Below is a small trained network, with its code and all its weights. Each question gives an input and a target symbol and asks what happens when units are switched off, that is, made to give their printed mean instead of their output.

import numpy as np


def w(rows, s, z=0):
    codes = np.array(rows[::2]) - 128.0
    scale = np.full(codes.shape[1], s)
    scale[-1] = z or s
    return codes * scale


def norm(h):
    return h / np.sqrt((h * h).mean(-1, keepdims=True) + 1e-5)


def f(y):
    return y / 2 * (1 + np.tanh(0.7978845608 * (y + 0.044715 * y**3)))


def softmax(a):
    e = np.exp(a - a.max(-1, keepdims=True))
    return e / e.sum(-1, keepdims=True)


def log_softmax(a):
    a = a - a.max(-1, keepdims=True)
    return a - np.log(np.exp(a).sum(-1, keepdims=True))


def net(x, mask):
    ids = ['αβζηθλμξπστφψω'.index(c) for c in x.split()]
    T = len(ids)
    res = E[ids] + P[:T]
    r = norm(res)
    for j in range(3):
        rows = slice(3 * j, 3 * j + 3)
        q, k, v = (r @ M[0][rows].T for M in (Q, K, V))
        z = softmax(np.where(np.tri(T) > 0, q @ k.T / 3**0.5, -1e9)) @ v
        o = O[0][rows]
        res = res + np.where(mask[j], z, o[:, -1]) @ o[:, :-1]
    y = f(norm(res) @ A[0][:, :-1].T + A[0][:, -1])
    res = res + np.where(mask[3:11], y, B[0][:, -1]) @ B[0][:, :-1]
    return log_softmax(norm(res)[-1] @ U[:, :-1].T + U[:, -1])


Q, K, V, O, A, B = {}, {}, {}, {}, {}, {}
E = w([
[121,84,169,142],'α',
[137,75,98,169],'β',
[152,112,196,83],'ζ',
[133,87,88,155],'η',
[154,130,137,148],'θ',
[150,78,92,172],'λ',
[115,41,90,179],'μ',
[121,148,163,81],'ξ',
[150,172,182,41],'π',
[110,114,97,117],'σ',
[132,206,255,143],'τ',
[152,172,147,96],'φ',
[208,185,128,127],'ψ',
[152,132,50,104],'ω',
],0.026)
P = w([
[228,102,181,3],'0',
[152,88,159,55],'1',
[141,93,131,62],'2',
[123,95,123,93],'3',
[115,107,116,96],'4',
[111,114,112,100],'5',
[104,122,110,99],'6',
],0.012)
Q[0] = w([
[156,191,154,183],'H1',
[129,132,45,161],'H1',
[64,172,143,203],'H1',
[143,107,182,163],'H2',
[150,97,48,129],'H2',
[109,108,54,156],'H2',
[105,148,206,185],'H3',
[144,101,5,137],'H3',
[139,86,170,93],'H3',
],0.023)
K[0] = w([
[166,109,212,135],'H1',
[62,188,136,182],'H1',
[82,81,250,95],'H1',
[118,55,148,142],'H2',
[88,240,65,156],'H2',
[61,158,109,114],'H2',
[127,14,199,148],'H3',
[85,193,92,170],'H3',
[84,144,111,99],'H3',
],0.018)
V[0] = w([
[154,231,60,170],'H1',
[162,137,59,239],'H1',
[113,162,126,73],'H1',
[135,251,89,109],'H2',
[85,119,131,66],'H2',
[77,192,115,89],'H2',
[81,138,150,24],'H3',
[101,158,154,122],'H3',
[106,116,125,41],'H3',
],0.016)
O[0] = w([
[113,66,178,7,90],'H1',
[21,69,186,118,89],'H1',
[193,149,125,83,147],'H1',
[138,147,64,238,60],'H2',
[112,162,160,142,154],'H2',
[80,193,100,171,47],'H2',
[34,176,123,54,250],'H3',
[117,180,94,113,100],'H3',
[40,129,152,71,254],'H3',
],0.012,0.0082)
A[0] = w([
[104,194,101,143,117],'N1',
[79,117,51,171,182],'N2',
[120,104,61,107,71],'N3',
[116,193,248,102,254],'N4',
[138,92,115,172,92],'N5',
[96,87,20,85,26],'N6',
[169,65,151,111,175],'N7',
[168,150,82,86,61],'N8',
],0.018,0.0029)
B[0] = w([
[130,43,207,145,151],'N1',
[172,163,214,83,162],'N2',
[149,157,94,165,141],'N3',
[232,162,190,84,253],'N4',
[176,77,115,139,129],'N5',
[194,182,3,170,167],'N6',
[73,178,85,150,181],'N7',
[42,70,167,133,175],'N8',
],0.017,0.012)
U = w([
[171,153,189,18,182],'α',
[72,112,126,20,135],'β',
[70,139,138,124,162],'ζ',
[109,157,159,140,61],'η',
[165,63,118,114,90],'θ',
[135,120,134,128,68],'λ',
[154,125,132,117,2],'μ',
[147,132,131,119,12],'ξ',
[124,69,135,150,194],'π',
[100,201,167,171,116],'σ',
[201,160,195,167,73],'τ',
[151,56,125,140,160],'φ',
[196,180,20,99,173],'ψ',
[252,110,162,205,156],'ω',
],0.011,0.0045)

Each question gives the input, a string of symbols that net reads in full, and the target symbol t.
The units are the heads (3 rows each of Q, K, V and O) and the neurons (one row each of A and B). Each row of codes is followed by its name. A weight is (code - 128) times the scale printed after its matrix; where a second scale follows, it is the last column's (O, A, B and U).
mask holds one flag per unit, heads first, then neurons. A switched-off unit (its flag False) gives its mean, the last column of its rows in O or B, instead of its output. The means were averaged over made-up inputs and are rounded, as every weight is.
A unit's drop is (log p(t) with every unit on - log p(t) with that unit switched off) / (log p(t) with every unit on - log p(t) with every unit switched off).
The circuit of an input: a set's keep is (log p(t) with only the set's units on - log p(t) with every unit switched off) / (log p(t) with every unit on - log p(t) with every unit switched off). Starting from all 11 units, units are removed one at a time, each time the one whose removal leaves the highest keep (on an exact tie, the one counted first), for as long as the keep stays at least 0.8.
units of the circuit, in order: the units of the circuit, biggest drop first
unit that matters most: the unit with the biggest drop
top k neurons: the k neurons with the biggest drops, biggest first
heads that matter: for each layer, one digit per head in row order, 1 if its drop is at least 0.15 and else 0, layers parted by /
drop when u is switched off: that unit's drop, to one decimal
input β μ θ ψ η, target ω: units of the circuit, in order => (H3)
input α ξ ψ σ θ φ η, target σ: heads that matter => 010
input θ τ θ, target β: heads that matter => 111
input α τ π ω π μ, target ψ: top 3 neurons => (N6, N8, N4)
input ζ ζ ψ λ ψ ζ μ, target ω: heads that matter => 011
input ψ ω θ ω θ τ ω, target ψ: heads that matter => 110
input φ η ω, target ψ: heads that matter => 010
input α ψ ψ, target β: heads that matter => 111
input ψ β β, target ω: heads that matter => 100
input ζ β ψ τ η, target ω: top 2 neurons => (N2, N5)
input λ φ α ξ ζ φ β, target σ: heads that matter => 010
input α η η β ω η, target ψ: heads that matter => 110
input σ λ ω τ σ ω σ, target ψ: top 2 neurons => (N6, N4)
input θ β ψ λ, target ω: unit that matters most => H2
input φ ξ ω φ μ, target ψ: top 4 neurons => (N6, N4, N8, N2)
input η ψ ω λ τ β ψ, target β: top 4 neurons => (N4, N8, N6, N7)
input ζ β φ φ ω ζ β, target ψ: top 2 neurons => (N6, N8)
input θ σ μ ψ σ ψ λ, target ω: top 2 neurons => (N5, N4)
input ζ σ ω λ, target ψ: drop when H1 is switched off => 0.3
input ξ μ θ ζ η ψ σ, target ω: drop when H3 is switched off => 0.2
input ω ψ μ η ψ φ σ, target ω: drop when H3 is switched off => 0.1
